Below are the code and all the weights of a small trained network. Each question names an input and a target symbol and asks about switching units off, where a switched-off unit gives its printed mean instead of its output.

import numpy as np


def w(rows, s, z=0):
    codes = np.array(rows[::2]) - 128.0
    scale = np.full(codes.shape[1], s)
    scale[-1] = z or s
    return codes * scale


def norm(h):
    return h / np.sqrt((h * h).mean(-1, keepdims=True) + 1e-5)


def softmax(a):
    e = np.exp(a - a.max(-1, keepdims=True))
    return e / e.sum(-1, keepdims=True)


def log_softmax(a):
    a = a - a.max(-1, keepdims=True)
    return a - np.log(np.exp(a).sum(-1, keepdims=True))


def net(x, mask):
    ids = ['αβγδεζηθλμξπτφω'.index(c) for c in x.split()]
    T = len(ids)
    res = E[ids] + P[:T]
    u = 0
    for l in range(3):
        r = norm(res)
        for j in range(2):
            rows = slice(2 * j, 2 * j + 2)
            q, k, v = (r @ M[l][rows].T for M in (Q, K, V))
            z = softmax(np.where(np.tri(T) > 0, q @ k.T / 2**0.5, -1e9)) @ v
            o = O[l][rows]
            res = res + np.where(mask[u + j], z, o[:, -1]) @ o[:, :-1]
        u += 2
    return log_softmax(norm(res)[-1] @ U[:, :-1].T + U[:, -1])


Q, K, V, O = {}, {}, {}, {}
E = w([
[27,148,119],'α',
[100,102,154],'β',
[99,101,150],'γ',
[37,158,144],'δ',
[147,87,161],'ε',
[147,65,162],'ζ',
[51,169,168],'η',
[103,102,154],'θ',
[7,179,97],'λ',
[48,101,103],'μ',
[48,150,155],'ξ',
[101,102,155],'π',
[35,146,136],'τ',
[15,149,97],'φ',
[52,152,161],'ω',
],0.013)
P = w([
[148,132,160],'0',
[171,161,145],'1',
[90,115,60],'2',
[50,67,252],'3',
[186,156,130],'4',
[84,130,70],'5',
[26,78,202],'6',
[189,156,124],'7',
[129,100,112],'8',
[4,75,177],'9',
[194,163,119],'10',
],0.017)
Q[0] = w([
[171,228,127],'L0H1',
[154,148,8],'L0H1',
[163,49,82],'L0H2',
[254,48,172],'L0H2',
],0.0081)
K[0] = w([
[132,218,133],'L0H1',
[78,180,96],'L0H1',
[207,255,101],'L0H2',
[212,148,58],'L0H2',
],0.009)
V[0] = w([
[25,6,158],'L0H1',
[74,229,78],'L0H1',
[109,89,82],'L0H2',
[67,95,212],'L0H2',
],0.011)
O[0] = w([
[61,190,223,219],'L0H1',
[241,102,151,191],'L0H1',
[125,3,113,121],'L0H2',
[139,71,211,254],'L0H2',
],0.0059,0.0087)
Q[1] = w([
[144,231,255],'L1H1',
[154,208,122],'L1H1',
[180,109,56],'L1H2',
[153,40,92],'L1H2',
],0.0087)
K[1] = w([
[132,164,229],'L1H1',
[200,198,175],'L1H1',
[234,200,149],'L1H2',
[147,157,255],'L1H2',
],0.0087)
V[1] = w([
[6,143,111],'L1H1',
[76,95,110],'L1H1',
[66,99,143],'L1H2',
[152,147,102],'L1H2',
],0.011)
O[1] = w([
[100,196,6,214],'L1H1',
[107,254,174,137],'L1H1',
[208,131,18,255],'L1H2',
[113,14,216,46],'L1H2',
],0.0063,0.0059)
Q[2] = w([
[48,218,104],'L2H1',
[59,66,136],'L2H1',
[68,158,178],'L2H2',
[208,248,131],'L2H2',
],0.012)
K[2] = w([
[90,3,201],'L2H1',
[168,116,207],'L2H1',
[150,52,142],'L2H2',
[196,234,200],'L2H2',
],0.014)
V[2] = w([
[158,179,76],'L2H1',
[209,129,145],'L2H1',
[241,134,140],'L2H2',
[85,191,1],'L2H2',
],0.009)
O[2] = w([
[34,80,215,103],'L2H1',
[170,102,220,4],'L2H1',
[80,254,31,90],'L2H2',
[198,236,236,106],'L2H2',
],0.0065,0.0027)
U = w([
[148,59,94,185],'α',
[178,183,133,47],'β',
[144,147,140,26],'γ',
[125,60,101,90],'δ',
[94,154,255,168],'ε',
[158,166,165,48],'ζ',
[88,66,139,113],'η',
[147,151,147,16],'θ',
[101,86,166,137],'λ',
[115,157,62,144],'μ',
[127,86,107,50],'ξ',
[163,160,137,29],'π',
[134,102,120,21],'τ',
[195,84,178,253],'φ',
[73,78,137,231],'ω',
],0.016,0.0051)

Each question gives the input, a string of symbols that net reads in full, and the target symbol t.
The units are the heads (2 rows each of Q, K, V and O). Each row of codes is followed by its name. A weight is (code - 128) times the scale printed after its matrix; where a second scale follows, it is the last column's (O and U).
mask holds one flag per head, layer by layer. A switched-off head (its flag False) gives its mean, the last column of its rows in O, instead of its output. The means were averaged over made-up inputs and are rounded, as every weight is.
A unit's drop is (log p(t) with every unit on - log p(t) with that unit switched off) / (log p(t) with every unit on - log p(t) with every unit switched off).
The circuit of an input: a set's keep is (log p(t) with only the set's units on - log p(t) with every unit switched off) / (log p(t) with every unit on - log p(t) with every unit switched off). Starting from all 6 units, units are removed one at a time, each time the one whose removal leaves the highest keep (on an exact tie, the one counted first), for as long as the keep stays at least 0.8.
circuit, biggest first: the units of the circuit, biggest drop first
unit that matters most: the unit with the biggest drop
which heads matter: for each layer, one digit per head in row order, 1 if its drop is at least 0.15 and else 0, layers parted by /
drop when u is switched off: that unit's drop, to one decimal
input φ α μ ζ φ δ β μ, target φ: which heads matter => 10 / 11 / 00
input α γ μ φ ε φ ε ε α ζ μ, target α: unit that matters most => L1H1
input μ φ ζ, target μ: circuit, biggest first => (L0H2; L1H1)
input φ β φ φ φ ε β α, target φ: circuit, biggest first => (L0H1; L1H1)
input φ μ η β τ, target φ: circuit, biggest first => (L1H1; L0H1)
input γ ω φ δ ξ φ φ φ ζ, target μ: which heads matter => 00 / 00 / 00
input φ φ φ α η θ π λ, target φ: circuit, biggest first => (L0H1; L1H1)
input α γ δ α γ, target α: which heads matter => 10 / 10 / 01
input φ δ ζ φ α, target φ: circuit, biggest first => (L1H1; L0H1)
input α ζ φ ζ φ δ φ α, target α: circuit, biggest first => (L0H1; L1H1; L2H2; L0H2)
input α μ μ φ τ, target α: circuit, biggest first => (L0H1; L2H2; L1H1; L0H2)
input μ φ δ α β α φ α φ δ β, target μ: circuit, biggest first => (L2H2; L0H1; L0H2; L1H1)
input φ α φ γ μ, target φ: circuit, biggest first => (L1H1; L0H1)
input φ β ε μ φ φ ζ ω, target φ: circuit, biggest first => (L0H1; L1H1)
input α θ λ τ α λ β μ ξ φ φ, target α: circuit, biggest first => (L1H1; L0H1; L2H2; L0H2)
input α φ φ α μ φ α δ, target α: unit that matters most => L0H1
input μ π φ φ ζ μ α ξ, target μ: which heads matter => 10 / 10 / 01
input φ μ α ζ μ β φ λ, target φ: which heads matter => 11 / 10 / 00
input ε ω λ ζ β φ ε μ μ φ φ, target ε: which heads matter => 10 / 11 / 11
input φ π ζ μ π φ ε θ φ λ β, target φ: circuit, biggest first => (L1H1)
input μ α φ β δ, target μ: drop when L2H2 is switched off => 3.8
input γ δ α π φ φ β φ μ, target μ: drop when L2H1 is switched off => 0.1
input α τ α α φ φ φ β, target α: drop when L1H1 is switched off => 1.0
